In the rows, 100 means zero.
Known rows:
[95, 125, 84, 145, 131, 96, 111, 125, 75, 133, 73, 91, 89, 88, 116, 53, 103, 91, 118, 104, 138, 66, 151, 106, 111, 125, 79, 81, 111]: z_454
[111, 148, 103, 101, 88, 118, 65, 81, 82, 97, 127, 81, 114, 98, 80, 102, 112, 104, 84, 101, 95, 117, 77, 101, 88, 71, 88, 76, 106]: z_517
[108, 156, 99, 100, 90, 127, 64, 76, 86, 104, 128, 72, 126, 107, 78, 111, 105, 95, 91, 112, 92, 118, 83, 101, 91, 71, 81, 72, 93]: z_888
[67, 53, 96, 76, 72, 109, 116, 63, 101, 115, 79, 135, 95, 67, 111, 105, 110, 96, 87, 109, 146, 106, 119, 96, 105, 88, 96, 122, 71]: z_868
[70, 123, 100, 84, 112, 108, 127, 93, 97, 123, 62, 124, 52, 140, 115, 80, 75, 90, 115, 97, 73, 100, 92, 64, 126, 74, 94, 111, 136]: z_477
[134, 83, 119, 127, 111, 61, 129, 132, 116, 110, 84, 92, 74, 82, 107, 106, 142, 100, 149, 116, 88, 92, 87, 84, 95, 108, 79, 140, 91]: z_680
[109, 161, 98, 107, 90, 122, 68, 75, 86, 110, 126, 69, 123, 105, 83, 108, 111, 95, 96, 110, 96, 119, 83, 98, 90, 67, 73, 71, 95]: z_573
[111, 149, 103, 101, 89, 117, 65, 81, 82, 97, 127, 81, 114, 98, 81, 103, 112, 103, 84, 102, 96, 117, 78, 103, 89, 70, 88, 75, 107]: z_705
[112, 145, 105, 102, 88, 113, 66, 83, 79, 95, 126, 85, 107, 96, 82, 99, 116, 107, 81, 98, 96, 116, 74, 101, 88, 69, 90, 76, 112]: z_48
[110, 104, 93, 106, 139, 116, 102, 131, 92, 80, 74, 98, 92, 80, 94, 31, 54, 99, 109, 117, 140, 91, 123, 150, 99, 133, 138, 83, 105]: z_481
[63, 30, 100, 87, 64, 107, 95, 58, 106, 134, 67, 130, 94, 51, 102, 120, 92, 93, 80, 106, 133, 111, 130, 91, 100, 86, 105, 127, 89]: z_204
[111, 147, 103, 101, 88, 115, 66, 82, 81, 97, 127, 82, 111, 97, 82, 101, 114, 105, 82, 99, 97, 117, 76, 102, 89, 71, 89, 76, 109]: z_275
[107, 103, 94, 108, 137, 113, 101, 132, 90, 82, 76, 100, 89, 80, 96, 36, 60, 99, 108, 114, 139, 84, 126, 143, 101, 135, 137, 84, 108]: z_658
[84, 119, 103, 68, 120, 114, 132, 98, 113, 96, 58, 121, 43, 126, 111, 47, 46, 97, 122, 101, 86, 122, 66, 95, 114, 69, 124, 109, 133]: z_314
[67, 124, 98, 76, 113, 121, 122, 88, 103, 122, 65, 117, 69, 148, 107, 91, 62, 81, 117, 109, 67, 102, 97, 69, 127, 78, 94, 109, 120]: z_549
[56, 141, 105, 60, 118, 123, 108, 101, 96, 93, 81, 167, 10, 136, 126, 100, 95, 88, 130, 85, 63, 102, 100, 64, 101, 115, 103, 94, 133]: z_587
[133, 73, 121, 108, 113, 79, 118, 131, 121, 95, 91, 93, 94, 90, 90, 122, 121, 96, 141, 130, 77, 95, 88, 97, 97, 120, 98, 142, 79]: z_891

Facts:
z_81 | γ z_628 | π d
z_477 | γ z_680 | π f
z_573 | π a
z_275 | γ z_742 | π a
z_453 | γ z_474 | π d
z_982 | π d
z_315 | γ z_14 | π e
z_405 | π b
z_66 | π b
z_181 | γ z_116 | π c
z_762 | γ z_558 | π a
z_587 | γ z_352 | π f
z_67 | γ z_234 | π e
z_705 | γ z_493 | π a
z_276 | π c
z_493 | π a
z_688 | γ z_136 | π a
z_888 | π a
z_361 | γ z_453 | π f
z_575 | π c
z_427 | γ z_888 | π b
z_134 | π a
z_165 | γ z_178 | π b
z_840 | π a
z_898 | γ z_481 | π e
z_776 | γ z_359 | π c
z_692 | γ z_898 | π c
z_486 | γ z_763 | π d
z_763 | γ z_958 | π d
z_216 | γ z_692 | π d
z_891 | γ z_932 | π b
z_179 | γ z_309 | π b
z_640 | γ z_420 | π a
z_194 | γ z_179 | π f
z_116 | γ z_138 | π a
z_917 | π a
z_824 | γ z_389 | π b
z_693 | γ z_783 | π a
z_641 | γ z_762 | π e
z_352 | γ z_950 | π c
z_844 | γ z_134 | π d
z_674 | γ z_187 | π a
z_343 | π a
z_3 | π a
z_662 | γ z_405 | π d
z_20 | π b
z_828 | γ z_641 | π d
z_867 | γ z_991 | π a
z_601 | γ z_46 | π f
z_574 | γ z_923 | π d
z_46 | π a
z_810 | γ z_858 | π a
z_392 | γ z_165 | π b
z_495 | γ z_688 | π a
z_920 | γ z_759 | π a
z_332 | γ z_864 | π f
z_549 | π f
z_175 | π e
z_359 | γ z_828 | π b
z_871 | γ z_573 | π d
z_389 | π d
z_558 | γ z_81 | π c
z_859 | γ z_130 | π b
z_825 | γ z_233 | π f
z_864 | γ z_769 | π c
z_481 | γ z_867 | π c
z_756 | γ z_496 | π b
z_591 | γ z_20 | π e
z_440 | γ z_825 | π d
z_769 | γ z_293 | π d
z_136 | γ z_99 | π c
z_186 | γ z_343 | π e
z_420 | γ z_824 | π b
z_580 | γ z_640 | π a
z_314 | γ z_216 | π f
z_658 | γ z_314 | π c
z_238 | γ z_677 | π f
z_412 | π a
z_680 | γ z_727 | π b
z_99 | γ z_440 | π a
z_794 | γ z_427 | π c
z_783 | γ z_167 | π d
z_130 | γ z_674 | π b
z_445 | π e
z_219 | π f
z_858 | γ z_587 | π a
z_309 | γ z_102 | π b
z_727 | γ z_22 | π b
z_474 | γ z_658 | π b
z_330 | γ z_495 | π b
z_742 | γ z_3 | π a
z_950 | γ z_66 | π a
z_454 | γ z_871 | π c
z_517 | γ z_412 | π a
z_283 | γ z_315 | π f
z_48 | γ z_67 | π a
z_203 | γ z_204 | π a
z_234 | γ z_591 | π a
z_958 | γ z_708 | π a
z_496 | γ z_454 | π b
z_293 | γ z_810 | π c
z_178 | γ z_648 | π e
z_204 | γ z_601 | π e
z_708 | γ z_238 | π e
z_991 | γ z_844 | π b
z_795 | γ z_283 | π b
z_847 | π c
z_543 | γ z_186 | π e
z_892 | γ z_575 | π b
z_726 | γ z_175 | π e
z_943 | γ z_149 | π a
z_22 | γ z_756 | π a
z_660 | π b
z_677 | γ z_840 | π d
z_759 | γ z_795 | π a
z_648 | γ z_776 | π a
z_149 | γ z_662 | π a
z_177 | γ z_943 | π d
z_628 | γ z_347 | π c
z_932 | π d
z_157 | γ z_574 | π c
z_187 | γ z_847 | π a
z_233 | γ z_203 | π c
z_868 | γ z_194 | π e
z_911 | γ z_859 | π a
z_102 | π d
z_347 | γ z_580 | π f
z_14 | π e
z_138 | π c
z_923 | γ z_219 | π b
z_167 | γ z_911 | π e

Rows:
No name comes twice in this set of rows, the named rows included.
[124, 149, 105, 92, 96, 117, 73, 86, 92, 80, 119, 79, 102, 84, 81, 70, 94, 110, 90, 101, 109, 136, 55, 126, 77, 63, 108, 74, 108]  z_867
[132, 66, 123, 110, 111, 73, 115, 133, 119, 94, 88, 97, 86, 84, 90, 121, 121, 99, 137, 124, 76, 95, 89, 94, 95, 119, 104, 144, 89]  z_330
[143, 70, 124, 102, 116, 74, 124, 136, 127, 79, 86, 95, 78, 76, 93, 94, 112, 104, 144, 125, 89, 108, 69, 111, 89, 114, 117, 141, 86]  z_474
[87, 112, 94, 108, 133, 117, 86, 132, 75, 87, 91, 125, 75, 90, 103, 73, 93, 93, 108, 103, 123, 67, 152, 119, 99, 160, 119, 77, 109]  z_864
[66, 106, 102, 83, 108, 117, 109, 88, 106, 130, 56, 118, 62, 136, 102, 97, 53, 84, 110, 102, 60, 104, 100, 67, 124, 77, 104, 114, 138]  z_601
[108, 151, 101, 103, 88, 126, 59, 77, 87, 107, 126, 71, 125, 102, 75, 115, 102, 94, 88, 111, 90, 120, 85, 102, 89, 71, 83, 73, 97]  z_46
[153, 60, 122, 99, 107, 81, 144, 118, 108, 135, 106, 98, 78, 91, 74, 129, 114, 109, 138, 130, 82, 72, 73, 93, 95, 130, 111, 129, 86]  z_420
[136, 98, 115, 146, 112, 49, 142, 132, 114, 131, 77, 85, 65, 77, 121, 98, 159, 101, 161, 109, 98, 91, 88, 74, 93, 97, 54, 136, 96]  z_756
[110, 103, 94, 104, 140, 116, 105, 133, 95, 78, 74, 97, 89, 77, 95, 26, 52, 100, 110, 115, 142, 93, 119, 152, 98, 132, 141, 82, 105]  z_692
[82, 121, 94, 102, 136, 122, 81, 131, 76, 82, 95, 133, 69, 92, 107, 82, 98, 89, 114, 103, 119, 69, 155, 118, 92, 172, 117, 71, 104]  z_352

The same nodes again, as new rows of numbers:
Known rows:
[66, 102, 105, 105, 103, 98, 63, 97, 85, 85, 84, 119, 114, 133, 88, 120, 131, 114, 84, 119, 84, 111, 79, 67, 116, 105, 50, 65, 82, 103, 96, 110, 102, 122, 110, 103]: z_66
[68, 83, 106, 85, 97, 88, 89, 102, 85, 101, 102, 119, 114, 116, 96, 125, 115, 96, 87, 103, 114, 110, 87, 85, 124, 111, 67, 60, 96, 91, 116, 119, 99, 111, 86, 108]: z_920
[66, 93, 109, 90, 89, 84, 89, 99, 84, 90, 97, 125, 109, 122, 100, 128, 115, 99, 86, 104, 135, 101, 85, 81, 115, 99, 74, 72, 97, 89, 120, 119, 100, 116, 95, 109]: z_867
[62, 102, 80, 87, 87, 89, 83, 78, 83, 65, 97, 106, 108, 119, 125, 116, 115, 105, 82, 105, 127, 94, 78, 78, 123, 85, 75, 77, 103, 96, 103, 103, 107, 124, 108, 108]: z_481
[67, 90, 105, 92, 89, 106, 95, 96, 80, 88, 99, 98, 102, 129, 105, 111, 105, 117, 91, 113, 91, 90, 94, 83, 135, 109, 77, 74, 100, 92, 114, 113, 109, 111, 93, 87]: z_708
[66, 110, 77, 79, 104, 97, 61, 80, 79, 75, 110, 111, 114, 118, 105, 105, 123, 107, 77, 107, 92, 104, 75, 80, 116, 97, 60, 56, 102, 97, 95, 95, 101, 107, 96, 104]: z_847
[69, 87, 104, 106, 100, 102, 78, 96, 85, 87, 78, 105, 115, 129, 98, 125, 124, 111, 89, 114, 95, 113, 85, 75, 132, 102, 57, 73, 81, 104, 103, 119, 103, 129, 114, 106]: z_427
[61, 108, 78, 80, 101, 96, 63, 83, 82, 74, 111, 114, 112, 119, 106, 104, 124, 104, 77, 108, 93, 105, 74, 77, 117, 98, 60, 58, 102, 96, 93, 96, 103, 112, 92, 104]: z_138
[72, 110, 91, 92, 87, 57, 104, 108, 90, 88, 69, 85, 109, 121, 104, 123, 111, 97, 88, 109, 88, 102, 93, 71, 123, 131, 66, 53, 103, 92, 105, 111, 96, 127, 97, 103]: z_769
[65, 79, 110, 88, 91, 97, 82, 100, 86, 105, 89, 115, 115, 119, 100, 115, 115, 92, 90, 97, 111, 107, 90, 94, 119, 112, 62, 64, 98, 90, 114, 124, 105, 112, 73, 120]: z_688
[61, 84, 82, 85, 89, 105, 74, 78, 85, 82, 87, 93, 115, 115, 125, 99, 114, 95, 86, 96, 99, 101, 85, 94, 127, 101, 61, 69, 105, 97, 95, 110, 114, 121, 80, 124]: z_136
[64, 73, 76, 81, 103, 92, 83, 88, 92, 74, 116, 95, 112, 119, 105, 102, 120, 97, 82, 97, 106, 113, 77, 83, 150, 103, 78, 65, 86, 99, 94, 91, 100, 127, 91, 102]: z_558
[77, 61, 83, 76, 103, 87, 85, 111, 95, 87, 95, 85, 90, 120, 74, 116, 135, 102, 101, 108, 100, 105, 94, 71, 133, 81, 84, 65, 66, 93, 106, 95, 104, 121, 78, 108]: z_347
[62, 85, 110, 96, 82, 114, 85, 95, 82, 90, 88, 95, 102, 135, 107, 99, 107, 112, 93, 106, 89, 87, 96, 92, 128, 111, 73, 79, 101, 92, 109, 116, 115, 115, 77, 100]: z_204
[67, 84, 111, 97, 104, 112, 104, 103, 80, 82, 112, 99, 105, 132, 90, 98, 109, 110, 82, 101, 95, 96, 88, 84, 149, 119, 89, 84, 92, 96, 102, 109, 101, 125, 86, 78]: z_641
[61, 109, 79, 80, 101, 95, 63, 82, 82, 75, 111, 114, 113, 119, 106, 103, 124, 105, 78, 108, 93, 105, 74, 77, 117, 98, 61, 58, 102, 96, 93, 97, 103, 112, 92, 104]: z_575
[64, 101, 109, 84, 101, 90, 69, 104, 83, 99, 110, 134, 112, 124, 82, 117, 125, 99, 82, 107, 104, 110, 81, 79, 107, 110, 60, 55, 96, 89, 110, 112, 96, 104, 82, 105]: z_412

Rows:
No name comes twice in this set of rows, the named rows included.
[77, 102, 94, 86, 99, 94, 98, 103, 77, 75, 76, 100, 93, 114, 93, 126, 125, 105, 91, 110, 122, 85, 92, 66, 109, 71, 83, 85, 89, 94, 107, 115, 107, 125, 92, 109]  z_314
[70, 89, 107, 109, 108, 109, 90, 98, 81, 85, 80, 104, 120, 124, 98, 123, 121, 107, 83, 109, 98, 114, 84, 76, 138, 107, 61, 80, 83, 107, 99, 124, 100, 135, 113, 103]  z_165
[59, 84, 83, 86, 88, 108, 72, 78, 85, 83, 85, 93, 115, 116, 126, 97, 115, 94, 87, 95, 98, 101, 85, 96, 126, 102, 60, 69, 105, 97, 95, 111, 115, 121, 76, 126]  z_233
[63, 76, 113, 89, 88, 103, 78, 99, 87, 106, 83, 113, 115, 120, 102, 110, 115, 89, 91, 94, 109, 105, 92, 98, 116, 114, 60, 66, 100, 90, 112, 126, 108, 114, 65, 127]  z_99
[65, 99, 108, 84, 101, 90, 72, 104, 83, 99, 109, 133, 113, 123, 84, 118, 124, 99, 83, 106, 105, 110, 81, 80, 109, 110, 61, 55, 97, 89, 111, 113, 96, 105, 82, 105]  z_917
[62, 100, 79, 86, 88, 89, 83, 78, 84, 67, 97, 104, 109, 118, 123, 116, 115, 104, 82, 105, 123, 96, 79, 79, 125, 88, 74, 74, 103, 96, 103, 104, 107, 123, 107, 108]  z_658
[68, 75, 99, 102, 96, 96, 70, 98, 94, 87, 84, 100, 111, 135, 93, 124, 129, 112, 95, 116, 95, 116, 86, 74, 136, 99, 60, 68, 72, 102, 107, 109, 103, 127, 112, 108]  z_824
[81, 87, 104, 83, 105, 93, 83, 97, 78, 103, 101, 114, 118, 114, 92, 127, 111, 103, 85, 103, 111, 110, 87, 93, 120, 108, 66, 54, 94, 92, 122, 117, 92, 98, 97, 108]  z_187
[68, 72, 110, 87, 108, 91, 95, 109, 88, 97, 114, 118, 115, 120, 82, 114, 120, 91, 82, 94, 118, 117, 83, 85, 140, 118, 79, 66, 85, 94, 108, 112, 92, 122, 81, 101]  z_762
[73, 114, 96, 92, 109, 91, 106, 113, 85, 77, 92, 85, 118, 131, 87, 106, 122, 89, 77, 92, 100, 110, 89, 81, 141, 129, 78, 75, 100, 96, 100, 120, 80, 143, 88, 93]  z_828
[69, 126, 92, 92, 81, 74, 91, 102, 89, 67, 75, 89, 105, 142, 103, 122, 121, 100, 88, 106, 122, 92, 93, 75, 115, 103, 76, 78, 104, 89, 117, 118, 89, 135, 106, 105]  z_216
[62, 103, 106, 81, 100, 93, 70, 105, 83, 99, 114, 136, 112, 123, 84, 120, 127, 98, 83, 109, 102, 113, 82, 77, 110, 108, 58, 54, 98, 88, 111, 116, 97, 105, 81, 103]  z_573

Now the same nodes, written a new way:
Known rows:
[117, 101, 103, 99, 134, 99, 125, 85, 96, 100, 127, 108, 96, 102, 104, 106, 49, 101, 112, 100, 78, 97, 100, 77, 96, 99, 122]: z_477
[107, 107, 107, 104, 124, 79, 114, 79, 92, 89, 125, 116, 102, 102, 109, 93, 53, 96, 110, 112, 67, 98, 108, 94, 98, 89, 126]: z_825
[104, 105, 117, 87, 113, 124, 90, 118, 117, 102, 93, 90, 99, 100, 84, 114, 118, 114, 72, 80, 107, 94, 70, 85, 83, 84, 114]: z_165
[109, 91, 108, 87, 117, 119, 85, 118, 120, 93, 92, 98, 112, 98, 89, 102, 112, 112, 74, 86, 100, 96, 63, 96, 85, 85, 112]: z_680
[83, 123, 109, 83, 102, 112, 77, 57, 119, 116, 85, 115, 119, 101, 99, 110, 117, 78, 89, 78, 128, 95, 102, 84, 108, 106, 127]: z_794
[130, 91, 79, 104, 95, 86, 80, 113, 121, 110, 95, 124, 85, 98, 110, 100, 83, 125, 117, 75, 116, 88, 96, 88, 139, 95, 55]: z_186
[98, 135, 105, 101, 116, 82, 100, 87, 64, 92, 118, 108, 90, 92, 112, 106, 63, 100, 95, 112, 81, 118, 119, 85, 92, 83, 127]: z_219
[96, 69, 84, 102, 108, 129, 127, 98, 107, 95, 92, 74, 101, 97, 98, 97, 82, 90, 128, 126, 97, 119, 94, 114, 114, 120, 82]: z_920
[95, 72, 89, 95, 110, 114, 126, 92, 111, 90, 103, 88, 121, 109, 93, 68, 88, 80, 116, 144, 82, 86, 85, 142, 127, 125, 121]: z_705
[98, 93, 108, 133, 96, 48, 97, 115, 83, 115, 121, 94, 109, 94, 128, 109, 113, 105, 102, 96, 80, 103, 132, 94, 83, 92, 96]: z_844
[77, 88, 98, 102, 82, 111, 94, 95, 89, 84, 86, 83, 98, 108, 105, 82, 94, 83, 122, 135, 79, 99, 109, 129, 111, 105, 98]: z_46
[100, 100, 103, 122, 86, 57, 81, 129, 55, 112, 119, 102, 110, 98, 124, 104, 117, 105, 91, 93, 78, 88, 128, 98, 70, 95, 104]: z_389
[88, 99, 98, 107, 81, 121, 140, 100, 93, 88, 106, 78, 65, 112, 73, 97, 108, 103, 123, 114, 105, 101, 116, 113, 100, 121, 66]: z_943
[128, 112, 107, 97, 80, 70, 109, 100, 125, 119, 96, 118, 81, 100, 112, 98, 91, 107, 101, 98, 116, 87, 101, 88, 123, 79, 103]: z_898
[103, 102, 107, 97, 134, 103, 103, 104, 134, 97, 88, 86, 122, 76, 102, 111, 110, 106, 67, 105, 112, 147, 68, 97, 103, 76, 117]: z_892
[81, 97, 104, 97, 84, 132, 106, 100, 87, 101, 90, 70, 79, 109, 94, 104, 100, 90, 119, 118, 96, 94, 108, 104, 103, 112, 97]: z_580
[81, 88, 96, 100, 83, 113, 99, 99, 86, 84, 87, 84, 97, 105, 102, 85, 95, 85, 119, 132, 84, 103, 107, 128, 106, 107, 96]: z_840

Rows:
No name comes twice in this set of rows, the named rows included.
[108, 120, 111, 98, 115, 94, 114, 89, 76, 97, 125, 110, 83, 106, 101, 107, 61, 101, 104, 99, 78, 89, 111, 77, 84, 92, 124]  z_347
[93, 73, 85, 102, 98, 123, 115, 102, 96, 87, 88, 81, 101, 99, 100, 91, 86, 88, 125, 129, 92, 117, 98, 119, 108, 116, 82]  z_759
[88, 128, 108, 106, 143, 92, 93, 97, 138, 92, 103, 85, 121, 79, 93, 100, 125, 116, 59, 108, 112, 134, 76, 113, 135, 83, 122]  z_891
[75, 89, 107, 112, 102, 120, 119, 82, 120, 104, 87, 56, 85, 99, 106, 112, 91, 87, 129, 126, 97, 124, 113, 101, 125, 104, 91]  z_275
[72, 93, 107, 110, 91, 114, 109, 86, 109, 96, 85, 62, 86, 100, 108, 106, 94, 86, 127, 128, 92, 121, 117, 108, 119, 100, 92]  z_742
[101, 90, 119, 81, 99, 123, 57, 122, 111, 92, 87, 105, 109, 115, 90, 97, 113, 108, 80, 78, 84, 60, 67, 96, 76, 79, 121]  z_20
[63, 110, 112, 94, 84, 126, 73, 93, 84, 103, 85, 66, 93, 112, 108, 96, 103, 81, 109, 130, 82, 82, 112, 114, 121, 102, 130]  z_888
[82, 75, 106, 95, 85, 140, 92, 100, 99, 102, 88, 73, 90, 121, 98, 96, 91, 86, 131, 112, 80, 65, 100, 105, 107, 114, 104]  z_234
[115, 94, 98, 134, 103, 56, 138, 121, 86, 115, 141, 97, 95, 98, 99, 110, 119, 121, 101, 84, 100, 102, 125, 93, 79, 114, 72]  z_177
[71, 94, 66, 102, 106, 133, 47, 113, 75, 81, 101, 91, 103, 114, 90, 75, 104, 109, 121, 109, 80, 65, 99, 139, 151, 136, 76]  z_412
[141, 95, 83, 90, 80, 68, 100, 115, 103, 102, 93, 140, 103, 94, 113, 78, 81, 106, 94, 106, 109, 93, 88, 109, 112, 86, 94]  z_14
[85, 71, 105, 95, 95, 145, 104, 97, 110, 109, 91, 68, 89, 120, 96, 103, 90, 87, 134, 110, 85, 68, 96, 98, 112, 118, 104]  z_48
[107, 113, 110, 93, 95, 103, 103, 122, 104, 78, 103, 110, 84, 106, 66, 97, 131, 126, 72, 80, 108, 95, 82, 104, 69, 86, 83]  z_405
[114, 81, 98, 88, 120, 112, 92, 120, 119, 85, 90, 107, 120, 91, 91, 98, 105, 112, 77, 93, 100, 114, 61, 104, 83, 86, 99]  z_795
[101, 124, 88, 82, 76, 94, 100, 76, 81, 84, 87, 145, 109, 94, 83, 93, 120, 87, 81, 83, 136, 122, 107, 105, 65, 109, 86]  z_847

